Rows with their classes:
[-35 -11   8  -4   0 -21 -58 -10 -36 -73  -6   1   6 -11  -4 -64   0 -20
  31  -3 -41  15  -6  22  -4 -18  38   9 -16   7  -4] : V
[-13  14  -4  -8   8  -4   5 -13   2 -29  -5  -2  23 -30 -35 -38  20  -9
   3   6   3  -2 -21  20 -12  -8  93  17 -56  -2  18] : X
[ -5 -21  21  11   8 -33  -9  -4 -15 -61  -8   7  11  13  28 -17 -27 -16
   7  62  -7  13   9  19 -11  -7  27  23  37 -76  -3] : X
[ 10  10  12   2   9  -3   6   7 -64 -32   0 -31  20  -6   5 -21   9 -15
  23   5   3  -3 -15 -17   3  30  -5  38  -8 -36 -13] : J
[ -7  38  -8 -13   7 -44  -3  -9   3 -66  -5  22   9 -15  35 -21  31  -7
 -17 -10 -35  18 -11   9 -38  -7   6  -5 -44 -25   2] : W
[ 14  23 -13  -7   1 -37  -1  -8  21 -32  -6  14   5  -8   8  -5  16  -7
  12  -8 -31  20  15  14 -22 -10  -9  -6 -49 -27  11] : W
[-20  22   7  -2   4 -31 -25 -11 -41 -94  -2  -5  -1  -3  10 -24   9 -14
  46   3 -31  20   3  -6   0 -11  -8 -19  14 -37 -18] : V
[-14 -38   3  -5   0  -4 -34  -8  30   0  -3  12  14 -12 -25 -42 -13 -13
  -3  14   4  -4  -3  41  -6 -15  62  29 -47  20  19] : V
[ -25    4   23    8   16  -30  -11    0  -35 -109   -9   12    2   11
   47  -18    2  -11   -7   50  -33   18  -15    8  -19    0   27   10
   39  -61   -5] : X
[-27   5 -15  -7  -2  -4   9 -19  25   4   2   5   5 -21 -36 -21  20  -8
  14  31  64   5   5   6   0 -12  63  -9 -56 -38   0] : X
[ 16  26  16   3  10 -16   0  -4 -50 -54  -5 -16  11  -1  14  -4  -3  -9
  29  -5 -41   5   1  -4   2   5 -13  -3  30 -36  -4] : V
[-15   3   2  -3   9 -31   0 -13 -16 -27  -4   1  35 -26  13 -58  -2 -15
 -42  13  33   2 -30  22 -32   9 110  25 -11 -45  -2] : X
[-13  -9   1  -9  -4   4 -40   4 -11  -4   0   1  -3 -10   0 -42   4  -3
 -22 -48 -30  -3 -25   8  -8  -7   8   3  -1  65  -4] : V

Rows, each with its class:
[  6   3  -2   8  -2  -2 -10   2  18  -7   5   1   9   9  -5 -11 -13  -9
   3 -13  18   0  -7   6  -6  24  -8 -14   7   2   6] : z292
[ 13  23   8  -5   6 -49 -44 -23 -26 -34 -31 -13   8 -12   0  17 -21 -27
  -1   8 -25 -13 -25  15 -38  34   6 -19   6   1   4] : z292
[ 11   2   8 -27   4  19  13   1  48  17 -13 -33 -31  11  13 -38  19 -13
  17  -4   8  -6 -25  37 -12  27  17  27   7  12 -28] : z888
[ 20   2  12   0  11 -19  -9   3   1  -2  -3 -25 -18   5 -11  -4   1  -7
   1 -13  -1 -11 -20  21 -24  37  19   1  18   6   2] : z888
[ 25  14   6  12   0 -15 -10  -9  -8 -20  -3 -32  -1   2  -3  -2  -6 -21
  -1 -13   4 -17 -14  35 -48  39  20   0  21  13  -7] : z888
[  4   6  27 -27  34 -40 -13  13  49  -8   2 -22 -24  26 -11 -30  11 -14
  28 -20 -18 -17 -29  14 -15  40  20  -5  10  15   8] : z292
[ -2  -6  -5 -18  12 -17   0  23  -5  29   8 -26   8   3   4   5  15 -11
  -8 -20  -5 -38 -14   9 -14  34  13  10   2  -1  -8] : z888
[  5  -1 -18  26  -6 -21 -20   3 -50  -6   5  -6  22 -11   2  51   6   2
 -17 -24  14 -39  -1  15 -28  15  -2  -2   3   5   6] : z292
[  2  11   9 -26  16 -26  -2   0  -9  -2   0 -13  -9   0  15   7  11  -5
  -6 -27 -37 -12 -28   5 -31  30   7  -9  12   3  11] : z888
[  8  -8   8  -8  22 -59 -13 -12 -18 -19  -4 -11  -3 -10 -19  22   4   4
 -14 -20 -29  -3 -29   8 -31  13  24 -12   1  -4  12] : z292
[ -5  -7  -3 -21   5  28  26 -10  37  25 -40 -10 -12   4   4   7   4   2
 -18 -11 -10  -3 -29  26 -29  13 -24  27 -12  -2 -16] : z888
[ 41  18  13  32   1  -6 -20 -33   6 -22 -22 -12 -36 -17 -37  20 -27 -11
 -18 -28  -1  12 -33  39 -73  14  30  -5  22 -13  14] : z888
[  5   4 -18   4 -12  18  -4 -17  10 -10 -13  20  15  -9  -8  30 -34   3
 -10 -11  -9  -1  -7  14 -43  16 -46  -6  -2 -10   1] : z292
[-14 -16   5 -36  26 -38   1   0  22  21 -19  -3  -7  11 -14  31  14  -1
 -22 -32 -24 -18 -29   6 -40 -11  -2   5  -7  -8   3] : z292
[ 22   6  14  -8   0 -19   3  -3  10 -14 -18 -19  -6   7   7 -16  -2  -5
  15  11  -8   2 -22  21 -10  26  19   1   6   9  -5] : z888
[-10   8  -9   9 -11  25  -2  16  -7  16   1 -27   2  -1 -53 -14   6  -6
  -4  -6  22 -29   7  16 -12  27  20  25   2  14 -18] : z292
[  4  -2  -7   5  -4   4  -9  -9  10   3 -10  -3  17  -3  -3  26  -3 -14
 -25 -36  -3 -16 -22  18 -29  25 -33   5   4  -1  -2] : z888
[ 21  28  12  12 -18  15 -13  -3  31  -7   3  -9  -9  17   4 -33 -24 -13
  13   4  12   6  -7  21  -5  22  16  -4  -6   4  -3] : z292
[ -8  -8 -16  -4   4 -17  -1  -3 -11  -3 -13   7  26  -8   3  22   0  -4
 -38 -22 -18 -37 -18  12 -25  25 -18   0   4   1   7] : z292
[ 20  17  -1 -12   3   3   9 -26  19   1 -32 -20 -17  -1   2   3  -6 -16
  -6   4 -15   2 -33  32 -38  38  -4  14   0  -4 -11] : z292
[ 15  -4  11  18  -1 -11 -11  21  -6   1  20 -21   8  15   1 -11  17  -7
   4 -20  13 -32 -14  13  -9  28  36  -1   6  14  10] : z888
[  8  -8  -6  29  -6  -5 -15   6 -25   0  12 -15  25 -15  -6   7   4 -13
  -9 -20   9 -24  -2   8 -19  14  15  -7   3   0   9] : z888
[  8  -3  23 -27  21 -32 -11 -18  22  -6 -10 -17 -12   7  -7  -6 -14  -5
   7   1 -26  -3 -28  10 -23  36  11 -19   5  14   9] : z888
[  4   5 -13  21  -7  -9 -14   1 -22  -7  -6 -10  32  -3   0  19   4  -7
 -15 -22  10 -38  -1  65 -19  30 -10  -3   8  -8  -1] : z888
[  0  -6  12 -24  24 -41  -3   7   6  -6  -1  -8 -14  26  -9 -10  11  -1
   9  -7 -21  -2 -29   3  -4  24  26  -9   1  19   4] : z292
[ 31  36  14  -8   7 -28  25 -21 -58 -26 -29 -45 -21 -21  -3   2  10 -10
   1  38 -10   1 -34  39 -26  31  40  -2   2   4 -13] : z888
[ -5  -6   0 -23  13 -38   2  -4 -22  17  -5 -12  19  -1   1  26  17  -2
   0 -22 -21 -29 -22  12 -26  30  11  -4   5  11  -2] : z888
[  4   3   4  -1  12 -50 -16  -4 -29 -20 -10  -8  11 -15  -9  32   1  -6
 -20 -28 -39 -32 -32  24 -32  32  -1 -28  -2   2  -2] : z888
[ -3  -7  -3 -37  23 -32   3  -3  20   2  -4 -14 -11  -1  -9   9  13  -6
 -11 -18 -34  -6 -28   7 -21  14   5  -5   7   5   6] : z888
[ 12  -6 -12  33  -4   3  -8   5 -24  11  19   1  22  -3  -3  33  13  -7
 -22 -28   5 -45  -4  11 -32  21  -3  -1   2   1   0] : z888
[  0   1   3  12   9 -34 -14 -15 -12 -13  11 -29  12  20  -6   0  10 -12
  -1 -20  -5 -29 -11  18 -21  37  21 -16  16  16  23] : z888

Rows with their classes:
[-68   3 -15  -5  -9   5 -37 -19  32  17  -8  10  -6  -5  -2   3   2  14
 -18  12  16  -2   2   2 -18  10 -21 -22 -20  16  -5] : (56)
[ 19  -3  11   7 -19 -16 -15  17  97   5 -53  -9 -14  -2   1  24  45  39
  28 -46  38 -33  -9 -15  40  42  -4 -33  21  63   7] : (56)
[ 34 -22   7   4   1 -25  32 -13 -10  10   0   4 -13 -24  -5  22  62  31
   4  -2 -16 -10 -60 -13 -17 -14  40  14   2  21  -8] : (49)
[  4 -13   3  12 -20  -4   5  -7  97  -2 -37  -2  -2  -4  -2  34  23  20
  21 -43  17 -20   5 -16 -21  32 -15  -5  18  66   2] : (56)
[ -4 -21 -28   9 -24  -7  12 -12  92  -2 -42  18   1  -1 -15  20   2  16
  21 -26  20  -7 -21   8 -28  35  -7  -4  17  68 -24] : (56)
[ 18 -19   8  -4 -24  -3  -2 -42  25  10   6  -2  -9  -3 -11  21  50  63
   1  -6  11 -31  -9   2  97 -10 -15   6  25  23   3] : (49)
[-31  -3 -25  13  10 -10 -46   6  61   2 -25  15   0  14 -20   3 -45 -36
  -3 -35  35  23  30  -9 -43  26 -27 -20  -7  45 -24] : (59)
[  3  -2 -17   4  -3 -23  33  10  72   8 -44  14 -21 -16 -21   6   1   3
  11 -12   5 -17 -65 -14 -74  14 -13  -6  -4  57 -13] : (56)
[  3  -8  -5  13 -15  13 -27 -29  53  -7 -10  10 -12  -6  -7   4  13  13
  -3 -23  10 -13   2   2 -14  20 -17 -15   4  32   8] : (56)
[ 11  -5   7  -5 -17  13 -14 -24  68  10 -21  -8  -5  24  11  22  40  32
  28 -33  20 -38   3  -3 -22  19  -6 -22  10  39  17] : (56)
[ 13  -2 -14   3  36 -25  -6   7  -7   8 -21  13 -13  -7 -92  24  37 -18
  24 -13  32 -21  -5 -36 -27  -8  24  12  -6  36 -16] : (49)
[ -5  -7  -4  -8 -12   4  -8 -23  60  -1 -11  -2  -2  12  15   7   5  13
   3 -17   9   6  11   0 -17  23 -19 -10   9  23   2] : (56)
[  2   9   9   7 -16  -6   7   7  79   6 -61 -21 -30 -11   4  10  21   2
  17 -37  31 -17 -33 -24 -75  39 -27 -11  -7  44 -21] : (56)
[ 14  -9 -21  11  -4   8 -27 -16  30  -6   2   3  -3   9  -9   6   1  18
  16 -24   8   0   7  -6 -27   6 -15   0  -7  25  -5] : (56)
[  4 -23  -9   5 -22  13 -10 -21  42  20   2   2  11  -6   4  16  -1  17
   6  -6  -7 -15 -26  -8 -27   5 -11  -1  -5  48   6] : (56)
[  5  32  -3   6  -6  -3  11  -1  51   4 -53 -11 -18  -4   0  -1  29   9
  12  -8  11  -6 -41 -18 -55  34 -17  -9   4  28 -14] : (56)
[ -6  29   6  11  -4  19 -25 -21  51  -1 -18 -13  22  -7  22   6  25  21
  11 -14  21 -26  11   3  -2  33 -13   1   2  17  19] : (56)
[ -7 -15  -6  10  -2 -19  28  -1  34  -6 -46  18 -25 -19  -1  -2   6 -15
  -2   3 -21   7 -88 -32 -81  23  -3 -23   4  34  -7] : (59)
[  3 -14  -8   6 -19  -4 -18  -9  97   0 -57  -9 -55   4 -11  20  28  19
  17 -15  36   4   9 -12 -41  34 -17 -14  -1  61 -17] : (56)
[-30  -7 -24  13  -1  -5 -39 -14  31   2 -17  13 -18  -4 -61   3 -20  -5
 -16 -36  30  15   0   5  -9   4 -19  -8 -11  25 -32] : (49)
[ -4  -4   2   2  -3  -7 -13  -6  49  -4 -23   5 -16   6  -6 -33  -7 -12
   2 -22  15  14   2 -10 -39  24  -1  -2  -3  37 -11] : (56)
[  5 -23   1  -7 -23  22 -13 -37  20 -13   5 -10  -7  -4  27  -4 -10  11
  -1   7 -10   2 -18   7 -12  14  -5 -13  -4 -11  19] : (56)
[  5   3   4  -1   4  -5  13 -16  55   2 -31 -12  -6   8  12  11  40  40
  28 -19   9  -7  -6  -1 -26  10 -20   3  18   6  -4] : (56)
[  1 -13 -20  12  -1  -3  -3  -6  25   4   2   5 -11   3 -12  11   3  21
   2  -3  -1  -8  -2   4 -17  -4 -17  -6  18  26   6] : (56)
[  1 -21   6  -1 -31  16   2 -21  75  26 -20 -11  -8  -6  26  17  16  24
  10 -23  -3  -7 -19  -1 -20  18 -27   7  15  50   6] : (56)
[  8  -3 -14  42  11 -35   2  17   2  30 -28   9  -7  -9 -33  10   8  -6
   3   6  23  -7 -15  -9 -61  -6  -6  -5  -6  40 -15] : (49)
[-18  -4 -11   2   7  -2  -2 -10  71   3 -56  15   3  -6 -24  23  41  29
  13 -27  29 -33  57 -13  -8  27 -19  -1  21  36   2] : (49)
[ -7 -12  -3  -1 -19 -23  23   6  76   6 -47  -1 -23  -2   4  15   6   0
   7 -22  -1 -13 -62  -3 -70  37 -22   5   5  44 -28] : (56)
